Here is a tiny trained network, its code and every weight. The questions are about switching its units off for an input and a class, where a switched-off unit gives its printed mean instead of its output.

import numpy as np


def w(rows, s, z=0):
    codes = np.array(rows[::2]) - 128.0
    scale = np.full(codes.shape[1], s)
    scale[-1] = z or s
    return codes * scale


def norm(h):
    return h / np.sqrt((h * h).mean(-1, keepdims=True) + 1e-5)


def f(y):
    return y / 2 * (1 + np.tanh(0.7978845608 * (y + 0.044715 * y**3)))


def log_softmax(a):
    a = a - a.max(-1, keepdims=True)
    return a - np.log(np.exp(a).sum(-1, keepdims=True))


def net(x, mask):
    res = np.array(x, float).reshape(1, 2) / 4 @ E
    u = 0
    for l in range(4):
        y = f(norm(res) @ A[l][:, :-1].T + A[l][:, -1])
        res = res + np.where(mask[u : u + 4], y, B[l][:, -1]) @ B[l][:, :-1]
        u += 4
    return log_softmax(norm(res)[-1] @ U[:, :-1].T + U[:, -1])


A, B = {}, {}
E = w([
[34,146,17,120,214,199,74,48],'x0',
[42,54,210,18,32,254,117,188],'x1',
],0.0051)
A[0] = w([
[144,177,125,15,84,174,169,254,59],'L0N1',
[8,101,153,53,89,243,106,84,63],'L0N2',
[155,201,147,73,115,91,121,178,2],'L0N3',
[171,115,168,179,92,56,202,150,48],'L0N4',
],0.0066,0.0021)
B[0] = w([
[197,138,37,195,206,84,37,76,193],'L0N1',
[110,34,136,210,27,159,228,31,255],'L0N2',
[158,156,50,221,144,1,174,57,131],'L0N3',
[35,89,195,66,237,104,234,229,188],'L0N4',
],0.0072,0.0084)
A[1] = w([
[255,81,115,179,124,56,81,241,105],'L1N1',
[138,130,211,224,116,77,248,100,1],'L1N2',
[74,237,75,183,178,122,149,158,137],'L1N3',
[105,108,145,150,69,221,66,69,114],'L1N4',
],0.0053,0.0016)
B[1] = w([
[134,73,107,30,136,159,2,138,206],'L1N1',
[96,108,102,63,113,96,147,227,253],'L1N2',
[84,224,156,56,41,135,211,150,202],'L1N3',
[120,139,159,199,96,73,176,133,233],'L1N4',
],0.008,0.004)
A[2] = w([
[6,49,60,128,162,202,111,86,49],'L2N1',
[109,125,180,103,200,163,138,153,57],'L2N2',
[142,185,131,69,84,104,117,44,79],'L2N3',
[174,59,168,65,164,136,2,163,4],'L2N4',
],0.0075,0.0019)
B[2] = w([
[151,54,186,124,60,62,111,210,253],'L2N1',
[140,146,94,110,1,140,137,194,151],'L2N2',
[236,150,126,205,179,208,153,87,165],'L2N3',
[76,182,168,235,202,187,78,124,210],'L2N4',
],0.0088,0.0036)
A[3] = w([
[188,215,184,189,99,176,12,220,164],'L3N1',
[63,50,169,201,126,172,16,159,252],'L3N2',
[87,2,144,82,253,187,15,154,181],'L3N3',
[143,131,162,66,164,51,171,143,79],'L3N4',
],0.0052,0.0017)
B[3] = w([
[1,243,60,220,137,136,71,167,153],'L3N1',
[13,88,151,154,149,124,54,111,253],'L3N2',
[197,214,156,46,141,175,34,95,180],'L3N3',
[66,122,108,55,17,172,114,165,171],'L3N4',
],0.0084,0.0043)
U = w([
[77,8,168,192,59,115,173,89,192],'0',
[156,224,94,177,178,153,197,91,202],'1',
[58,162,160,149,180,153,33,156,172],'2',
[90,125,128,24,107,83,223,240,172],'3',
[180,110,126,129,105,150,140,157,47],'4',
[147,115,147,83,117,140,134,105,3],'5',
],0.014,0.0059)

Each question gives the input, the list of numbers given to net, and the class t.
The units are the neurons (one row each of A and B). Each row of codes is followed by its name. A weight is (code - 128) times the scale printed after its matrix; where a second scale follows, it is the last column's (A, B and U).
mask holds one flag per neuron, layer by layer. A switched-off neuron (its flag False) gives its mean, the last column of its row in B, instead of its output. The means were averaged over made-up inputs and are rounded, as every weight is.
A unit's drop is (log p(t) with every unit on - log p(t) with that unit switched off) / (log p(t) with every unit on - log p(t) with every unit switched off).
unit that matters most: the unit with the biggest drop
k most important neurons: the k neurons with the biggest drops, biggest first
top k neurons in layer l: the k neurons of layer l with the biggest drops, biggest first
drop of u: that unit's drop, to one decimal
input [-7,6], class 2: unit that matters most	L0N1
input [-4,1], class 2: top 2 neurons in layer 0	[L0N2; L0N1]
input [1,-4], class 1: 3 most important neurons	[L0N2; L0N4; L2N3]
input [6,-3], class 1: 2 most important neurons	[L0N2; L1N3]
input [8,-3], class 1: 2 most important neurons	[L0N2; L0N4]
input [-8,0], class 3: 2 most important neurons	[L0N4; L0N3]
input [7,-3], class 1: 2 most important neurons	[L0N2; L1N3]
input [1,-3], class 1: 3 most important neurons	[L0N2; L0N4; L2N3]
input [-6,7], class 2: 2 most important neurons	[L0N1; L1N1]
input [-4,-5], class 3: drop of L0N4	0.1
input [-7,7], class 2: drop of L0N1	1.1
input [4,-3], class 1: drop of L0N2	2.0
